Here is a tiny trained network, its code and every weight. The questions are about switching its units off for an input and a class, where a switched-off unit gives its printed mean instead of its output.

import numpy as np


def w(rows, s, z=0):
    codes = np.array(rows[::2]) - 128.0
    scale = np.full(codes.shape[1], s)
    scale[-1] = z or s
    return codes * scale


def norm(h):
    return h / np.sqrt((h * h).mean(-1, keepdims=True) + 1e-5)


def f(y):
    return np.maximum(y, 0)


def log_softmax(a):
    a = a - a.max(-1, keepdims=True)
    return a - np.log(np.exp(a).sum(-1, keepdims=True))


def net(x, mask):
    res = np.array(x, float).reshape(1, 4) / 4 @ E
    u = 0
    for l in range(2):
        y = f(norm(res) @ A[l][:, :-1].T + A[l][:, -1])
        res = res + np.where(mask[u : u + 16], y, B[l][:, -1]) @ B[l][:, :-1]
        u += 16
    return log_softmax(norm(res)[-1] @ U[:, :-1].T + U[:, -1])


A, B = {}, {}
E = w([
[103,155,157,1,168],'x0',
[127,197,138,142,109],'x1',
[183,119,187,140,153],'x2',
[128,107,176,96,13],'x3',
],0.0086)
A[0] = w([
[128,130,98,199,166,131],'L0N1',
[136,136,177,114,39,5],'L0N2',
[132,26,78,111,199,65],'L0N3',
[110,161,123,87,215,125],'L0N4',
[72,147,105,88,128,108],'L0N5',
[162,125,221,107,165,63],'L0N6',
[89,125,103,173,85,117],'L0N7',
[166,127,212,171,129,58],'L0N8',
[131,244,140,137,90,64],'L0N9',
[127,31,128,99,105,153],'L0N10',
[178,127,193,142,200,35],'L0N11',
[140,178,144,129,83,86],'L0N12',
[37,142,13,94,103,63],'L0N13',
[107,128,172,72,97,128],'L0N14',
[136,254,121,163,166,118],'L0N15',
[121,101,145,158,88,135],'L0N16',
],0.012,0.0029)
B[0] = w([
[176,85,77,88,147,235],'L0N1',
[54,93,55,107,99,231],'L0N2',
[81,115,208,147,137,229],'L0N3',
[176,65,84,107,156,253],'L0N4',
[185,115,142,112,135,196],'L0N5',
[151,203,128,131,117,222],'L0N6',
[190,116,146,111,129,209],'L0N7',
[145,191,122,121,102,208],'L0N8',
[163,126,233,145,125,204],'L0N9',
[118,127,196,145,100,223],'L0N10',
[114,204,113,128,96,214],'L0N11',
[94,88,132,142,133,181],'L0N12',
[135,251,132,146,108,244],'L0N13',
[170,63,116,96,115,229],'L0N14',
[50,76,157,137,127,232],'L0N15',
[166,106,128,100,115,204],'L0N16',
],0.022,0.0053)
A[1] = w([
[137,71,133,119,133,78],'L1N1',
[104,249,114,153,101,45],'L1N2',
[113,122,107,144,193,2],'L1N3',
[135,111,171,144,154,117],'L1N4',
[204,113,111,125,120,126],'L1N5',
[115,138,133,73,167,41],'L1N6',
[145,104,116,188,106,107],'L1N7',
[65,92,105,123,144,219],'L1N8',
[48,127,93,153,182,72],'L1N9',
[148,108,97,217,119,205],'L1N10',
[88,112,177,149,99,106],'L1N11',
[122,96,96,116,109,127],'L1N12',
[130,122,134,93,113,214],'L1N13',
[135,161,124,155,206,137],'L1N14',
[37,119,231,174,138,143],'L1N15',
[104,169,100,94,124,87],'L1N16',
],0.016,0.0022)
B[1] = w([
[159,211,114,148,102,212],'L1N1',
[177,254,172,160,104,221],'L1N2',
[78,106,120,102,81,170],'L1N3',
[88,126,111,138,99,180],'L1N4',
[102,108,88,178,182,253],'L1N5',
[176,92,111,92,124,178],'L1N6',
[132,152,117,29,154,169],'L1N7',
[118,172,116,182,103,166],'L1N8',
[47,125,68,82,87,152],'L1N9',
[185,85,183,52,116,173],'L1N10',
[63,148,118,109,186,193],'L1N11',
[106,156,120,162,146,183],'L1N12',
[124,121,108,174,173,221],'L1N13',
[104,150,142,164,47,202],'L1N14',
[96,50,220,133,214,191],'L1N15',
[155,113,157,169,134,157],'L1N16',
],0.022,0.0065)
U = w([
[76,108,86,98,46,237],'0',
[254,80,84,77,167,164],'1',
[198,241,195,141,100,112],'2',
[82,82,241,101,172,101],'3',
[119,148,117,215,189,5],'4',
],0.015,0.0023)

Each question gives the input, the list of numbers given to net, and the class t.
The units are the neurons (one row each of A and B). Each row of codes is followed by its name. A weight is (code - 128) times the scale printed after its matrix; where a second scale follows, it is the last column's (A, B and U).
mask holds one flag per neuron, layer by layer. A switched-off neuron (its flag False) gives its mean, the last column of its row in B, instead of its output. The means were averaged over made-up inputs and are rounded, as every weight is.
A unit's drop is (log p(t) with every unit on - log p(t) with that unit switched off) / (log p(t) with every unit on - log p(t) with every unit switched off).
The circuit of an input: a set's keep is (log p(t) with only the set's units on - log p(t) with every unit switched off) / (log p(t) with every unit on - log p(t) with every unit switched off). Starting from the 12 units with the biggest drops (on a tie, the unit counted first), units are removed one at a time, each time the one whose removal leaves the highest keep (on an exact tie, the one counted first), for as long as the keep stays at least 0.8.
circuit, biggest first: the units of the circuit, biggest drop first
unit that matters most: the unit with the biggest drop
k most important neurons: the k neurons with the biggest drops, biggest first
k most important neurons of layer l: the k neurons of layer l with the biggest drops, biggest first
input [4,-3,-3,-3], class 1: circuit, biggest first -> L0N4
input [5,-4,-5,-3], class 1: 2 most important neurons -> L0N4, L0N5
input [4,7,-3,7], class 0: 2 most important neurons -> L0N2, L0N14
input [-5,-1,-5,-4], class 1: 4 most important neurons -> L0N1, L0N7, L0N11, L0N6
input [-3,-8,-6,2], class 3: circuit, biggest first -> L1N15, L0N10
input [-7,8,2,7], class 3: 4 most important neurons of layer 0 -> L0N4, L0N9, L0N1, L0N14
input [7,4,-7,-3], class 1: 2 most important neurons -> L0N4, L0N5
input [4,-3,-1,3], class 1: 4 most important neurons of layer 0 -> L0N14, L0N15, L0N5, L0N3
input [3,5,-6,-6], class 0: 2 most important neurons -> L0N4, L0N15
input [-3,1,1,-1], class 4: 2 most important neurons -> L1N5, L0N4
input [-5,8,-3,-7], class 3: 2 most important neurons -> L0N15, L0N9
input [4,6,3,4], class 3: 2 most important neurons of layer 0 -> L0N9, L0N4
input [-7,-4,-8,6], class 2: 2 most important neurons of layer 0 -> L0N13, L0N4
input [-4,-1,0,-4], class 0: unit that matters most -> L0N1
input [2,-6,-7,-5], class 2: 2 most important neurons -> L0N13, L0N15
input [-7,6,5,-7], class 0: 3 most important neurons -> L0N15, L0N1, L0N14
input [-3,6,-4,8], class 0: 2 most important neurons -> L0N2, L0N3
input [-3,6,0,-4], class 3: 3 most important neurons -> L0N15, L0N9, L1N15
input [8,5,-5,7], class 1: 4 most important neurons -> L0N14, L0N5, L0N15, L0N3
input [-3,6,4,-3], class 3: circuit, biggest first -> L0N15
input [-2,-1,-1,2], class 4: 2 most important neurons of layer 0 -> L0N3, L0N4
input [-7,7,8,8], class 0: 3 most important neurons of layer 1 -> L1N2, L1N15, L1N1
input [-2,7,6,-7], class 0: 2 most important neurons of layer 0 -> L0N15, L0N1
input [2,-3,-4,-7], class 0: 2 most important neurons of layer 0 -> L0N4, L0N3
